Below are the code and all the weights of a small trained network. Each question names an input and a class and asks about switching units off, where a switched-off unit gives its printed mean instead of its output.

import numpy as np


def w(rows, s, z=0):
    codes = np.array(rows[::2]) - 128.0
    scale = np.full(codes.shape[1], s)
    scale[-1] = z or s
    return codes * scale


def norm(h):
    return h / np.sqrt((h * h).mean(-1, keepdims=True) + 1e-5)


def f(y):
    return y / 2 * (1 + np.tanh(0.7978845608 * (y + 0.044715 * y**3)))


def log_softmax(a):
    a = a - a.max(-1, keepdims=True)
    return a - np.log(np.exp(a).sum(-1, keepdims=True))


def net(x, mask):
    res = np.array(x, float).reshape(1, 3) / 4 @ E
    u = 0
    for l in range(2):
        y = f(norm(res) @ A[l][:, :-1].T + A[l][:, -1])
        res = res + np.where(mask[u : u + 7], y, B[l][:, -1]) @ B[l][:, :-1]
        u += 7
    return log_softmax(norm(res)[-1] @ U[:, :-1].T + U[:, -1])


A, B = {}, {}
E = w([
[163,43,131,123,32,108,196,172,95,101],'x0',
[85,177,114,119,193,102,117,215,147,114],'x1',
[119,156,75,131,133,97,6,194,225,170],'x2',
],0.013)
A[0] = w([
[78,130,143,147,181,103,80,218,182,117,178],'0.n1',
[64,54,139,203,105,161,118,85,164,186,85],'0.n2',
[70,215,145,114,219,72,156,176,85,90,2],'0.n3',
[155,60,157,108,86,126,255,154,73,12,56],'0.n4',
[47,134,163,70,118,128,248,225,28,51,61],'0.n5',
[114,117,130,111,153,127,157,85,101,85,102],'0.n6',
[168,79,112,172,106,92,223,133,73,59,65],'0.n7',
],0.0076,0.0075)
B[0] = w([
[48,116,114,115,126,79,105,200,146,95,255],'0.n1',
[158,90,159,118,102,111,141,147,109,113,139],'0.n2',
[107,106,62,94,128,185,110,226,191,76,174],'0.n3',
[96,103,115,122,132,21,131,119,103,48,227],'0.n4',
[102,153,141,137,55,57,172,90,149,9,206],'0.n5',
[84,113,149,109,115,166,163,133,113,140,149],'0.n6',
[48,150,115,101,123,77,118,59,140,92,190],'0.n7',
],0.012,0.0083)
A[1] = w([
[104,141,116,79,126,61,126,168,177,193,53],'1.n1',
[109,109,119,100,107,135,55,121,144,143,107],'1.n2',
[122,142,198,112,169,187,197,97,51,151,83],'1.n3',
[96,176,60,142,157,51,91,190,189,156,225],'1.n4',
[62,174,152,131,189,96,79,154,175,134,193],'1.n5',
[71,145,70,114,123,99,123,244,160,70,254],'1.n6',
[137,120,100,124,79,89,12,159,182,162,164],'1.n7',
],0.011,0.0042)
B[1] = w([
[132,112,110,152,159,152,61,139,104,143,163],'1.n1',
[121,139,163,135,97,139,180,118,179,99,152],'1.n2',
[117,131,86,179,137,143,74,143,78,165,148],'1.n3',
[61,9,201,95,174,177,180,150,80,117,224],'1.n4',
[106,74,106,59,138,137,177,119,70,62,199],'1.n5',
[61,112,151,170,154,201,90,182,166,182,250],'1.n6',
[152,202,159,158,156,180,115,145,205,138,202],'1.n7',
],0.013,0.021)
U = w([
[76,110,174,129,189,228,115,212,177,131,173],'0',
[249,194,159,153,95,121,108,98,218,150,102],'1',
[156,186,51,101,182,99,125,183,112,175,34],'2',
[88,81,134,95,97,34,167,75,93,57,255],'3',
[186,173,97,68,144,79,143,174,121,192,2],'4',
[188,171,85,76,135,87,128,179,119,184,8],'5',
[168,172,50,92,175,128,117,182,98,164,31],'6',
[146,148,98,188,147,137,54,64,52,223,89],'7',
],0.016,0.0048)

Each question gives the input, the list of numbers given to net, and the class t.
The units are the neurons (one row each of A and B). Each row of codes is followed by its name. A weight is (code - 128) times the scale printed after its matrix; where a second scale follows, it is the last column's (A, B and U).
mask holds one flag per neuron, layer by layer. A switched-off neuron (its flag False) gives its mean, the last column of its row in B, instead of its output. The means were averaged over made-up inputs and are rounded, as every weight is.
A unit's drop is (log p(t) with every unit on - log p(t) with that unit switched off) / (log p(t) with every unit on - log p(t) with every unit switched off).
The circuit of an input: a set's keep is (log p(t) with only the set's units on - log p(t) with every unit switched off) / (log p(t) with every unit on - log p(t) with every unit switched off). Starting from the 12 units with the biggest drops (on a tie, the unit counted first), units are removed one at a time, each time the one whose removal leaves the highest keep (on an exact tie, the one counted first), for as long as the keep stays at least 0.8.
units of the circuit, in order: the units of the circuit, biggest drop first
k most important neurons: the k neurons with the biggest drops, biggest first
top k neurons in layer l: the k neurons of layer l with the biggest drops, biggest first
drop when u is switched off: that unit's drop, to one decimal
input [-2,6,-8], class 3: units of the circuit, in order	0.n5
input [6,-5,3], class 3: units of the circuit, in order	0.n1; 1.n6; 0.n3
input [-8,-1,-2], class 3: units of the circuit, in order	1.n6; 1.n7; 0.n1
input [0,-6,1], class 1: 4 most important neurons	1.n4; 1.n5; 1.n6; 0.n4
input [-2,-6,1], class 1: top 3 neurons in layer 1	1.n4; 1.n6; 1.n5
input [-3,-5,-5], class 7: 4 most important neurons	1.n3; 0.n5; 0.n1; 1.n5
input [-2,-6,0], class 7: 3 most important neurons	0.n1; 0.n4; 1.n4
input [2,-4,1], class 3: 3 most important neurons	0.n1; 1.n6; 1.n7
input [-3,3,-6], class 3: 2 most important neurons	0.n5; 1.n7
input [-1,-4,3], class 1: top 3 neurons in layer 1	1.n6; 1.n4; 1.n5
input [7,-5,4], class 1: top 3 neurons in layer 1	1.n4; 1.n5; 1.n6
input [-6,-4,-1], class 7: drop when 1.n4 is switched off	0.1
input [0,-8,6], class 1: drop when 1.n6 is switched off	0.1
input [-4,-1,-5], class 7: drop when 1.n3 is switched off	0.3
input [2,8,-6], class 3: most important neuron	0.n5
